Here is a tiny trained network, its code and every weight. The questions are about switching its units off for an input and a class, where a switched-off unit gives its printed mean instead of its output.

import numpy as np


def w(rows, s, z=0):
    codes = np.array(rows[::2]) - 128.0
    scale = np.full(codes.shape[1], s)
    scale[-1] = z or s
    return codes * scale


def norm(h):
    return h / np.sqrt((h * h).mean(-1, keepdims=True) + 1e-5)


def f(y):
    return np.maximum(y, 0)


def log_softmax(a):
    a = a - a.max(-1, keepdims=True)
    return a - np.log(np.exp(a).sum(-1, keepdims=True))


def net(x, mask):
    res = np.array(x, float).reshape(1, 5) / 4 @ E
    u = 0
    for l in range(4):
        y = f(norm(res) @ A[l][:, :-1].T + A[l][:, -1])
        res = res + np.where(mask[u : u + 9], y, B[l][:, -1]) @ B[l][:, :-1]
        u += 9
    return log_softmax(norm(res)[-1] @ U[:, :-1].T + U[:, -1])


A, B = {}, {}
E = w([
[207,44,12,175],'x0',
[39,237,33,193],'x1',
[144,116,151,168],'x2',
[101,146,91,68],'x3',
[254,193,154,93],'x4',
],0.0076)
A[0] = w([
[97,149,118,128,8],'L0N0',
[187,148,123,155,149],'L0N1',
[42,88,175,86,85],'L0N2',
[143,153,102,173,24],'L0N3',
[156,239,192,114,82],'L0N4',
[6,148,250,128,166],'L0N5',
[136,161,101,158,51],'L0N6',
[75,195,145,156,13],'L0N7',
[203,180,108,124,5],'L0N8',
],0.013,0.0021)
B[0] = w([
[133,156,118,162,148],'L0N0',
[114,159,67,38,186],'L0N1',
[181,109,133,148,196],'L0N2',
[93,141,102,97,155],'L0N3',
[25,126,208,120,223],'L0N4',
[243,146,59,127,255],'L0N5',
[101,135,119,144,156],'L0N6',
[86,178,118,132,185],'L0N7',
[249,175,91,200,187],'L0N8',
],0.016,0.0072)
A[1] = w([
[155,112,109,108,121],'L1N0',
[117,145,178,124,80],'L1N1',
[114,193,250,94,104],'L1N2',
[141,85,165,147,109],'L1N3',
[43,99,90,190,104],'L1N4',
[215,134,148,103,168],'L1N5',
[124,157,114,126,2],'L1N6',
[128,142,102,190,23],'L1N7',
[108,11,112,103,46],'L1N8',
],0.014,0.002)
B[1] = w([
[151,101,148,151,181],'L1N0',
[112,99,142,116,152],'L1N1',
[88,69,160,111,212],'L1N2',
[135,178,117,125,152],'L1N3',
[111,105,113,60,179],'L1N4',
[132,95,108,81,254],'L1N5',
[138,140,143,152,149],'L1N6',
[98,140,97,105,166],'L1N7',
[120,110,156,250,186],'L1N8',
],0.024,0.0079)
A[2] = w([
[57,125,88,134,60],'L2N0',
[182,92,114,157,47],'L2N1',
[123,132,237,121,4],'L2N2',
[27,159,221,181,178],'L2N3',
[147,184,130,51,143],'L2N4',
[172,254,79,134,58],'L2N5',
[158,179,74,239,51],'L2N6',
[117,108,119,126,63],'L2N7',
[91,175,144,105,187],'L2N8',
],0.015,0.0016)
B[2] = w([
[143,135,234,53,194],'L2N0',
[172,159,171,140,225],'L2N1',
[144,66,83,101,187],'L2N2',
[250,163,84,162,229],'L2N3',
[148,117,165,206,219],'L2N4',
[26,187,70,132,254],'L2N5',
[19,147,90,139,237],'L2N6',
[121,120,145,120,144],'L2N7',
[195,88,104,165,180],'L2N8',
],0.019,0.0063)
A[3] = w([
[253,161,120,117,115],'L3N0',
[148,101,148,145,129],'L3N1',
[109,139,108,111,111],'L3N2',
[113,116,152,210,6],'L3N3',
[89,81,160,85,96],'L3N4',
[171,143,83,133,115],'L3N5',
[153,75,153,183,123],'L3N6',
[50,91,97,69,83],'L3N7',
[116,133,89,192,194],'L3N8',
],0.017,0.0023)
B[3] = w([
[172,249,219,201,249],'L3N0',
[108,139,76,131,170],'L3N1',
[92,77,166,182,153],'L3N2',
[80,202,66,72,166],'L3N3',
[137,18,77,100,171],'L3N4',
[114,127,227,96,179],'L3N5',
[64,188,78,64,199],'L3N6',
[229,46,149,130,191],'L3N7',
[44,65,150,148,196],'L3N8',
],0.015,0.011)
U = w([
[251,254,200,147,35],'0',
[3,203,38,159,252],'1',
[178,19,120,34,114],'2',
],0.01,0.00032)

Each question gives the input, the list of numbers given to net, and the class t.
The units are the neurons (one row each of A and B). Each row of codes is followed by its name. A weight is (code - 128) times the scale printed after its matrix; where a second scale follows, it is the last column's (A, B and U).
mask holds one flag per neuron, layer by layer. A switched-off neuron (its flag False) gives its mean, the last column of its row in B, instead of its output. The means were averaged over made-up inputs and are rounded, as every weight is.
A unit's drop is (log p(t) with every unit on - log p(t) with that unit switched off) / (log p(t) with every unit on - log p(t) with every unit switched off).
most important unit: the unit with the biggest drop
top k neurons: the k neurons with the biggest drops, biggest first
top k neurons in layer l: the k neurons of layer l with the biggest drops, biggest first
drop when u is switched off: that unit's drop, to one decimal
input [-8,-6,-6,-3,4], class 2: most important unit : L0N4
input [-5,0,6,-2,5], class 2: top 2 neurons : [L0N4; L1N2]
input [6,1,4,4,4], class 1: top 2 neurons in layer 0 : [L0N8; L0N5]
input [3,-5,6,1,-2], class 1: top 2 neurons : [L1N8; L0N5]
input [2,-7,1,5,-1], class 1: top 3 neurons : [L0N5; L1N8; L0N8]
input [-7,-1,-3,6,-2], class 0: top 2 neurons : [L0N5; L0N2]
input [-8,-3,5,-1,1], class 2: top 4 neurons : [L0N4; L1N2; L0N8; L2N3]
input [1,-7,-8,-7,-7], class 1: top 2 neurons : [L1N8; L0N8]
input [-6,5,-6,8,4], class 0: top 2 neurons : [L2N3; L0N4]
input [-6,-1,-6,3,6], class 2: top 2 neurons : [L0N4; L1N2]
input [3,-1,3,-7,-2], class 1: top 3 neurons : [L0N5; L1N8; L0N4]
input [1,-8,-2,-8,-7], class 1: top 2 neurons : [L1N8; L0N8]
input [-8,-7,4,8,-8], class 0: top 2 neurons : [L0N5; L3N0]
input [-1,4,1,4,1], class 0: top neuron : [L2N3]
input [3,1,-1,6,8], class 1: top 2 neurons in layer 1 : [L1N2; L1N4]
input [-4,0,7,4,-7], class 0: top 2 neurons in layer 1 : [L1N5; L1N8]
input [0,-1,-1,-7,8], class 2: drop when L0N5 is switched off : 1.1
input [5,-5,-3,-8,-6], class 1: drop when L1N8 is switched off : 0.3
input [-2,-2,-1,8,-1], class 0: drop when L3N0 is switched off : 0.1
input [2,1,-1,-1,3], class 1: top neuron in layer 2 : [L2N5]
